Each row is followed by roughly how far along a hidden order it lies, from 0 to 12. A new part has a new order.
In the rows, 128 means zero.
139  125  129  128  128  132  127  127  128  127  127  138  132  125  124  132  127  125  118  120  127  123  128  126  127  132  128  130  129  132  129  130  129  131  123  118  130  120  121  130  133  128  127  129  137  126  128  124  127  139  130  129  143  130  111  130 | 0
132  107  130  130  130  116  127  132  126  131  149  154  137  123  123  121  128  130  121  118  126  115  133  131  123  157  128  142  126  144  126  130  126  135  124  126  136  104  125  139  131  129  129  130  134  115  130  115  119  157  131  130  166  131  105  132 | 4
135  112  131  132  125  121  125  133  125  132  149  152  133  120  121  124  128  130  111  112  122  118  131  134  123  152  135  147  122  143  128  131  125  134  124  118  134  105  126  140  128  130  128  131  142  125  130  113  117  155  129  131  172  133  109  134 | 3
147  114  130  131  125  119  127  130  126  128  146  146  136  122  123  131  127  130  117  117  127  112  131  120  126  142  125  137  130  138  128  130  127  135  120  115  137  111  124  141  138  130  127  132  146  116  127  118  122  156  135  130  177  135  102  132 | 2
117  112  132  124  115  142  135  125  125  125  168  151  138  125  118  129  124  134  146  120  136  129  143  113  119  172  139  152  141  144  127  140  125  138  134  156  143  98  109  152  144  126  125  132  132  113  131  137  120  161  159  132  171  96  95  132 | 8
118  98  133  123  112  149  136  121  124  122  172  155  144  126  112  126  121  134  161  119  140  133  146  101  118  190  138  140  144  145  127  142  126  141  133  165  144  106  105  156  149  126  125  134  134  120  131  138  117  171  164  131  170  73  127  133 | 9
194  115  134  140  117  119  137  136  127  134  144  151  101  125  142  140  129  132  138  136  138  104  141  152  123  149  125  109  141  150  131  131  124  138  120  128  155  102  133  141  135  130  123  136  132  68  128  117  129  160  134  133  225  116  1  128 | 6
118  107  131  127  126  125  128  133  127  128  154  148  128  124  121  123  127  131  137  126  132  124  136  136  120  159  131  134  131  148  129  135  126  135  130  140  139  100  116  144  131  129  127  130  132  110  130  121  121  157  138  131  155  117  91  130 | 6
173  90  130  123  146  130  137  140  131  125  123  174  111  116  101  144  121  139  149  140  119  102  134  213  118  157  157  54  117  135  138  134  124  149  152  153  147  68  109  149  119  132  125  130  155  84  131  165  141  177  137  136  119  140  78  123 | 8
194  110  133  138  124  115  137  132  127  135  150  158  104  125  138  139  129  132  140  136  136  101  140  160  123  152  127  108  141  151  130  130  125  138  118  131  152  102  131  140  133  130  124  136  128  74  128  123  129  159  135  133  210  114  10  128 | 6
128  114  137  117  103  179  138  112  122  116  162  140  144  125  101  129  118  123  158  110  147  144  144  65  121  197  151  134  151  158  133  152  130  145  138  157  135  99  89  162  154  125  124  134  147  136  130  139  122  194  173  131  156  54  174  136 | 12

180  120  134  139  141  103  155  145  155  167  103  85  161  155  172  138  122  110  121  158  136  134  156  154  123  126  159  100  149  130 | 5
174  121  130  141  156  119  157  133  136  161  105  94  151  158  169  137  123  105  120  144  131  138  108  143  128  120  139  104  154  113 | 7
162  125  126  136  138  106  125  141  142  150  108  85  148  149  161  141  118  115  130  137  132  130  167  151  128  127  158  103  160  120 | 11
163  126  125  134  140  112  121  141  141  141  114  90  145  140  153  142  119  120  132  133  131  128  165  148  128  125  154  109  160  119 | 12
198  122  132  137  134  97  136  154  164  167  103  69  166  157  179  145  119  114  132  156  138  130  198  167  120  126  172  100  159  130 | 4
161  121  132  140  154  110  156  137  138  158  108  99  150  152  163  137  125  114  116  143  132  134  120  148  129  127  141  103  148  123 | 10
170  121  130  141  154  123  159  133  136  160  105  118  154  151  160  133  122  109  127  147  131  138  110  139  129  122  136  104  152  116 | 8
206  124  130  135  135  118  132  150  163  160  103  73  167  154  181  140  115  109  141  162  137  134  186  149  120  118  167  100  158  124 | 1
135  120  138  137  159  76  167  138  134  170  115  107  130  155  169  143  142  122  93  133  133  132  111  169  130  130  138  98  129  135 | 12
195  122  135  135  164  117  151  141  150  175  108  91  154  160  178  153  131  108  122  158  135  144  129  149  122  99  149  100  144  115 | 0
180  122  136  132  164  141  163  135  146  169  114  112  151  150  159  143  135  106  121  162  132  146  98  135  122  95  122  111  126  119 | 1
144  119  134  141  172  62  149  141  130  184  108  80  136  163  186  156  136  122  96  125  132  133  127  183  131  127  158  87  154  117 | 11
180  121  136  136  176  101  144  137  141  184  111  83  141  168  187  168  139  112  113  145  133  144  118  163  123  95  148  95  148  109 | 0
204  122  130  138  164  131  149  134  142  164  105  91  154  161  173  146  124  103  132  156  131  146  107  137  123  98  138  103  159  102 | 0
168  128  124  132  128  111  109  147  150  139  115  85  148  138  180  141  114  126  142  135  132  126  200  152  125  128  166  105  165  122 | 12
162  125  128  134  133  100  125  148  150  148  111  83  148  144  158  142  120  122  129  137  133  127  188  156  127  129  162  102  155  129 | 12
171  123  129  137  139  143  160  135  143  141  107  109  160  147  154  124  116  106  133  155  131  137  122  124  128  127  132  114  145  124 | 9
173  119  135  139  146  119  175  139  149  161  105  103  158  151  159  127  124  104  118  161  134  137  119  141  126  126  134  104  138  132 | 6
189  119  137  137  167  123  166  139  147  177  107  98  156  160  176  148  132  103  119  161  134  148  107  144  123  101  134  101  139  118 | 0
154  122  132  137  151  126  157  137  139  151  112  107  144  147  154  133  127  115  116  141  131  133  129  144  129  130  138  104  140  129 | 11
192  119  135  139  151  96  153  147  154  177  104  76  156  162  183  148  126  109  119  155  136  136  156  161  122  120  160  95  154  124 | 2
138  121  134  138  159  61  138  145  136  175  111  83  132  160  176  157  136  125  100  127  133  129  146  183  129  131  163  87  151  127 | 12

106  98  152  120  78  175  126  133  92  147  128  122  126  141  131  124  72  140  123  155  131  128  128  116  133  118  136  116  125  174  96  160  129  136  150  139  132  146  130  107  126 | 7
99  102  158  117  63  160  156  141  97  151  131  126  131  148  139  132  80  134  115  147  123  126  115  127  136  115  134  104  112  183  112  169  128  135  160  144  132  160  124  102  126 | 12
106  109  148  120  74  141  138  138  93  145  133  128  136  141  137  139  81  137  119  135  124  127  129  130  140  131  142  110  121  165  131  184  131  137  164  167  132  153  125  117  124 | 7
116  101  157  127  102  164  144  133  96  138  120  117  134  125  130  120  53  148  124  144  131  127  117  126  124  130  141  112  129  150  113  132  129  131  141  138  129  122  126  105  133 | 1
104  112  149  116  63  146  108  140  101  154  135  128  134  141  137  142  84  133  119  145  129  129  130  135  147  130  150  109  123  169  132  210  128  140  172  161  131  170  126  111  115 | 12
104  92  162  121  67  179  148  137  89  148  130  123  128  139  134  122  61  131  123  153  124  128  121  124  133  115  141  114  121  182  90  169  127  137  149  147  131  149  129  109  126 | 9
107  111  153  121  79  165  149  139  128  149  128  126  128  138  133  129  86  125  115  144  125  126  110  142  142  113  132  109  112  158  115  185  124  137  156  117  129  156  125  112  123 | 11
109  112  155  120  81  153  138  140  112  150  127  123  136  136  134  135  72  140  114  142  129  127  117  140  141  128  142  104  119  152  135  189  128  138  163  136  130  146  123  111  124 | 10
111  116  145  118  91  154  139  137  129  147  128  127  129  140  133  118  111  126  125  154  129  129  111  130  133  116  137  115  120  165  113  168  123  135  143  111  129  157  127  116  122 | 6
117  125  138  121  89  102  104  139  116  140  138  132  138  130  144  145  129  120  130  121  124  128  124  137  132  136  158  113  128  145  147  150  124  128  158  176  128  175  123  124  113 | 1
110  105  154  122  72  149  125  138  107  143  135  127  135  128  137  128  92  116  128  142  121  131  121  141  135  126  162  116  128  164  110  190  122  136  150  164  127  165  128  132  115 | 6
108  97  165  119  78  181  137  137  110  149  123  118  124  137  134  115  82  135  125  157  131  126  104  120  124  110  138  108  120  172  88  124  122  130  143  113  130  155  127  82  126 | 10
121  130  146  125  115  129  157  139  138  141  120  124  143  125  132  126  98  139  117  132  129  126  102  151  132  133  139  104  119  123  154  157  126  132  147  114  127  133  119  126  129 | 2
116  111  146  130  81  156  118  136  110  138  134  125  130  124  130  150  72  119  116  118  124  127  133  152  151  128  143  118  122  128  127  200  127  138  159  164  127  144  127  130  119 | 5
113  130  137  122  107  122  171  137  124  139  126  130  138  142  134  130  113  140  115  134  124  126  115  133  134  127  123  111  114  150  148  156  132  133  147  126  131  134  121  127  134 | 0
125  120  144  131  116  161  148  132  146  135  122  122  128  120  125  121  92  122  122  133  128  127  107  149  134  118  135  119  120  118  116  149  122  132  128  99  125  128  125  124  127 | 0
114  122  134  122  92  148  119  133  121  144  132  130  124  144  127  143  98  132  114  137  131  127  136  132  149  123  119  120  117  149  131  202  131  138  157  127  131  144  128  117  124 | 4
103  117  153  116  79  143  147  144  123  153  129  127  141  137  137  122  99  130  120  155  126  130  109  145  139  127  153  105  120  168  133  213  124  140  160  130  129  167  123  128  118 | 11

122  124  129  130  118  134  115  110  114  148  123  166  113  118  110  113  119  133  118  124  122  204  132  109  126 | 4
117  122  137  129  93  123  86  121  103  149  136  145  119  104  158  130  138  142  111  130  120  166  128  132  117 | 6
122  120  129  133  118  111  119  114  136  128  134  152  130  128  145  144  141  142  136  131  108  188  115  140  123 | 8
131  129  123  137  133  111  146  139  135  117  157  135  138  131  131  139  130  141  129  133  121  99  134  139  146 | 2
142  130  125  119  165  128  129  129  122  132  126  113  132  149  97  114  119  130  124  127  143  94  129  105  133 | 9
130  126  129  132  135  109  127  137  119  103  149  131  148  133  169  140  143  138  139  129  117  111  127  143  139 | 7
127  129  128  119  126  142  132  117  124  158  106  126  113  132  99  116  110  122  113  124  135  140  124  99  119 | 6
126  129  129  126  115  145  146  145  113  140  119  97  133  126  141  122  111  100  108  122  149  43  141  102  138 | 0
121  123  137  129  103  117  124  140  99  115  134  108  150  127  211  160  129  116  121  126  121  47  112  118  143 | 2
129  128  131  122  121  123  105  127  123  134  136  95  135  126  153  129  133  113  123  127  121  116  112  129  123 | 9
128  127  130  131  132  111  121  143  110  103  152  123  148  129  183  143  145  133  136  129  118  92  126  141  138 | 7
129  127  125  135  137  114  148  129  130  129  139  157  126  132  115  142  129  149  126  132  125  128  138  131  144 | 3
121  125  127  132  129  132  112  108  131  143  123  156  118  125  110  117  129  139  127  124  126  221  122  120  118 | 9
131  131  127  126  129  133  142  138  117  131  128  113  129  128  126  130  114  121  117  127  140  70  133  109  143 | 3
135  125  128  127  137  115  123  132  123  119  145  125  138  131  132  130  135  137  133  128  119  119  130  137  134 | 8
118  122  129  133  123  121  117  109  122  137  122  168  124  127  131  131  131  142  131  123  119  219  120  121  127 | 8
134  128  128  121  145  126  109  123  120  132  134  112  131  135  120  121  128  130  119  124  135  117  116  117  132 | 9
144  131  122  119  179  128  142  133  125  129  125  106  134  156  97  118  117  124  128  129  145  85  134  105  134 | 10
117  130  132  122  93  144  120  131  104  153  119  110  120  111  138  125  115  124  101  121  146  88  123  112  125 | 2
135  127  123  133  136  118  156  140  131  119  151  126  142  135  119  133  119  130  138  129  122  102  139  139  147 | 4
135  123  128  127  129  127  150  157  121  119  151  104  139  133  124  137  114  109  125  136  134  26  128  126  143 | 1
128  126  126  135  152  100  127  137  127  87  156  125  155  139  189  157  154  142  144  132  117  98  124  154  143 | 9
137  132  115  134  174  124  173  116  158  126  129  158  120  152  53  122  115  141  139  129  128  181  139  120  143 | 6
129  127  131  123  125  125  101  122  118  149  134  108  130  122  149  118  135  124  124  125  118  151  123  126  116 | 10
124  127  135  123  117  118  96  119  110  136  130  113  137  121  174  129  144  135  131  119  109  169  122  136  115 | 12
140  136  120  122  159  131  167  138  126  128  135  100  137  148  102  117  107  124  119  123  147  44  132  101  143 | 1
127  123  128  132  143  110  120  148  118  95  154  115  153  133  187  149  150  134  144  133  126  76  123  153  134 | 10
124  119  127  134  134  125  110  120  149  125  136  156  118  124  116  130  138  127  149  139  108  218  118  150  109 | 11
124  131  129  126  112  140  142  124  133  157  106  123  111  124  108  123  111  119  104  126  139  123  132  105  127 | 1
125  121  130  129  125  121  108  127  119  126  141  131  136  124  155  128  138  124  135  128  115  142  121  136  120 | 8
128  127  127  134  123  114  135  144  112  121  154  123  142  127  157  140  128  131  122  131  121  82  135  128  145 | 1
127  126  125  129  136  132  141  127  115  149  124  152  115  130  99  122  117  135  122  129  134  154  146  112  130 | 4
120  126  127  126  119  138  126  128  104  153  126  143  118  119  127  121  115  125  113  124  135  135  141  112  125 | 4
122  125  131  121  116  142  102  125  112  155  120  117  114  118  126  113  124  125  95  127  142  133  128  114  110 | 7
